[[ 84  81 107 104  81  79 120  93 108 115  64  74 140]
 [142 137 146 146  96 135 181 157 173 181  64  79 173]
 [112 131  96  99 174 128  62  94  72  64 221 188  72]
 [ 97  90 111 111 135  91  72  87  81  72 162 187  87]
 [ 99 121  95  86 109 110 120 103 106 115 102  47 146]] Answer: 99

[[171 186 123  94  64 114 129 160 236  88 119 144]
 [ 86  68 131 159 195 142 122  99  19 162 142 114]
 [ 85  75 141 170 181 140 139  90  27 185 117 102]
 [ 87  82 145 176 168 137 150  85  38 197 100  96]
 [119  96  99 100 190 139  74 150  76  65 214 163]
 [ 86  79 143 173 173 138 146  87  33 193 106  99]
 [160 152 100  75 122 125  85 174 181  41 191 171]
 [132 156 158 160  71 118 184 102 169 198  40  92]
 [140 120  96  83 162 134  72 167 125  43 213 172]
 [155 179 147 133  52 114 169 127 216 158  59 110]] Answer: 155

[[122  94 122 155  89 113 111 144 105 136 170  93]
 [134 148 139 117 155 137 133 126 139 118  95 132]
 [149 145 140 114 123 151 116 125 147 105 125 133]
 [119 108 117 106  89 159 135  99 106 133 162 140]
 [148 132 137 143 132 134 110 143 139 104 121 116]
 [ 97 103 106 112  96 136 161  95 105 164 172 148]
 [146 140 139 123 116 133 106 141 147 115 141 127]
 [130 126 118 117 124 152 131 106 122 122 121 138]
 [ 81  89  89  79  65 173 182  46  86 175 191 185]
 [123 113 110 127 126 149 137 107 105 129 116 128]
 [125 152 141 108 143 121 132 133 145 135 114 138]] Answer: 125

[[ 44 132 157 203 202 154  96  38]
 [161 207 196 146  88  32  54 141]
 [150 176 213 179 126  65  24  89]
 [139 158 207 199 148  89  34  50]
 [ 36  46 136 158 205 200 151  93]
 [194 144  83  30  59 142 163 210]
 [189 139  77  28  68 145 166 213]
 [140  80  28  64 144 165 212 191]] Answer: 140

[[111 114 149 167 140 132 166 148 124 148 125  82]
 [116 123  86 131 110 145 160 131  79 152 150 134]
 [124 142 125 125 133 123 121 124 126 109 135 135]
 [126 133  87 137 118 138 143 128 114 117 150 139]
 [134 138  23 188 121 163 190 133  69  74 190 167]
 [141 131 132 117 119 122 120 128 128 110 136 131]
 [146 129 107 149 138 129 137 130 121 100 137 141]
 [147 127 174 119 146 106  88 124 171  99  98 130]
 [123 133 115 104 126 143 137 124 111 167 123 114]
 [124 131 122 108 125 126 144 141 107 172 139 105]
 [138 137  21 192 115 155 179 146  69  74 188 167]] Answer: 138
---
[140, 87, 97, 123, 231] => 97
[68, 183, 43, 77, 47] => 43
[40, 164, 181, 239, 105] => 181
[29, 215, 124, 142, 238] => 124
[135, 228, 134, 150, 123] => 134
[43, 62, 50, 45, 47] => 50
[47, 208, 182, 33, 87] => 182
[100, 225, 53, 82, 177] => 53
---
[157, 167, 205, 218, 126]	126
[184, 46, 92, 235]	235
[55, 195, 86, 82, 34]	34
[34, 21, 51, 34, 216]	216
[199, 127, 102, 217]	217
[37, 36, 71, 39]	39
[137, 93, 60, 189, 227, 40]	40
[127, 237, 170, 56]	56
[229, 147, 208, 93, 117, 240, 214]	214
---
[[102 120 160 166 112 148 147 124]
 [110 131 102  65 188 191  63 208]
 [124 130 103  70 184 167  71 196]
 [174 133 140 124 163 119  68 221]
 [113 128 101  74 174 190  80 183]
 [ 96 116 166 174 111 186 146 135]
 [ 78 120 146 154 108 172 161  93]
 [ 53 129 100  81 130 142 158  77]] gives 102

[[141 113 108  85 124 131 102 122  85 139 135 126]
 [173 161  99 150 107 139  97 121 138 178 169 170]
 [ 99  76 129 107 127 132 132 133 146 105 102 117]
 [ 85  88 136 161 138 121 125 121  79 115 105 130]
 [155 182 122 139 120 134  93 120 112 163 154 146]
 [149 187 146 126 154 182 163 125 107 118 221 127]
 [ 92 106 101 190 105 119 110 121 158 114 121 101]] gives 141

[[195 116 101 140 102  93  71 121  72  54 177 132 112 119 167]
 [181 136  90 112 132 116  72 113 116  61 154 160 138  94 178]
 [211 116 129 118  97  95  70 145 102  72 138 151 158  84 168]
 [211 133 103 113  75 125  66 109 127  50 147 147 141  94 137]
 [228 124  95 116  95 107  55 107 110  84 161 141 126 116 121]
 [230 124  95 117  95 107  55 108 110  85 162 141 125 117 121]
 [152 152 103  85 118 117  94 110 136  36 143 169 133  99 153]
 [231 113  93 140 103  92  58 112  70  63 177 130 122 115 155]
 [167 124 107 116 104 107  71 128 116  98 166 146 100 133 137]
 [198 109 100 133 147  81  60 139  75 105 172 146 119 119 178]
 [185 136  89 111 132 117  71 114 115  61 154 160 138  93 177]] gives 195

[[185 162  74 174  99 109  62 119 132 176 128]
 [134 161 122 144 123 143 121 129 226 122 197]
 [136 130 130  96 137 142  97 129  61 115 159]
 [179 177  96 124 133 210 121 126 141 177 141]
 [ 57  41 148  81 154 103 151 149 160  63  72]
 [ 70  30 157 144 146  97 111 128  53  63  58]
 [ 99  79 129  81 137 146 121 135 160 173  34]
 [147 180 165 237 141 167 155 127  70 125 180]
 [137  47  96 137 105  98 107 123 175 138  78]
 [170 162 150 173 161 112 191 144 159  84 155]] gives 185

[[109 144 112 152 101 120 115  95 120  84 130  76]
 [108 107 102 109 146  96 147 124 102 146  83 124]
 [112 166 129 210  85 145 112  35 149 101 159  29]
 [110 206 130  79  82 209  52  93 175 127 136 180]
 [ 98 142 116  82 115 157 107 117 100 161  84 127]
 [ 74  99  90  63 148 106 147 140  78 156  50 159]
 [141 156 148 181  83 131 101 112 143  71 175  67]
 [ 71 205  87  62 107 191  91 105 132  97  96 161]
 [140 130 132 167 138 121 132 125 156 116 147 108]] gives 109

[[167 172  91  70 143 171  65]
 [ 81 110 172 196 146 117 182]
 [177 124 116  55 141 151  48]
 [ 93 138 121  91 126 161  96]
 [ 65 131 141  93 139  86 153]
 [ 97 133 142 145 105 176 112]] gives 167

[[110 123 125 116 124 160 170]
 [122 116  83 126 123  81 115]
 [136 111 152 134 123 162 209]
 [120 100 192 128 116 110  86]
 [123 105  81 143 142 143 181]
 [120 148 146 135 128 136 112]
 [124 112  71 142 124 137 171]
 [149 148  73 140 121 107 143]
 [140 142 119 125 119 122 134]] gives 110

[[164 187 131 226  43 162]
 [148 157 173 183  80  52]
 [100 170 171 151  87 159]
 [126 114 140 150  56  60]
 [187 173 173 228  67  71]
 [136 140 157 170  73  45]
 [ 93 167 137 122  52 193]
 [148 162 188 167  69 126]
 [132 164 182 159  71 152]
 [ 56 161 139  75  76 161]
 [ 70 164 134  92  60 183]] gives 164

[[117  89  97 127 134  92 146 174 143  88 121]
 [ 71 124  83 210 147  79 179  65  88 105 151]
 [231  92 202  93 143  81 162 195  87 154 140]
 [198  74 168 191  71 107 133 130  83 143 178]
 [159 153 184 132  86 178  90  86 102 173 152]
 [ 84 163  79  90 130 158  19 119 152 111 144]
 [202 200 184 206  67 182 106  41 127 106 201]
 [ 73 174  99 100  91 127  71 139 154  93  78]
 [188 116 163 131 141 136  97 164 208 106 180]
 [ 91  97 136  76 115 112 146 141  98 204  83]
 [ 51 146  62 123  81  84  99 137 168  70  76]] gives 117
---
[[142, 74, 190, 77, 44, 120],
[36, 150, 54, 150, 177, 78],
[125, 116, 212, 170, 72, 165]] → 77

[[120, 152, 127, 111, 130, 143],
[125, 134, 128, 123, 128, 131],
[119, 221, 107, 102, 135, 180]] → 111

[[69, 202, 159, 177, 113, 134],
[156, 135, 204, 235, 95, 150],
[149, 232, 178, 202, 104, 135]] → 177

[[59, 109, 200, 145, 54, 119],
[41, 147, 172, 17, 131, 224],
[148, 110, 141, 55, 238, 44]] → 145

[[101, 143, 159, 43, 169, 88],
[99, 178, 90, 105, 117, 128],
[136, 85, 111, 101, 176, 94]] → 43

[[85, 133, 118, 123, 165, 121],
[145, 118, 152, 123, 124, 100],
[92, 120, 150, 41, 160, 117]] → 123
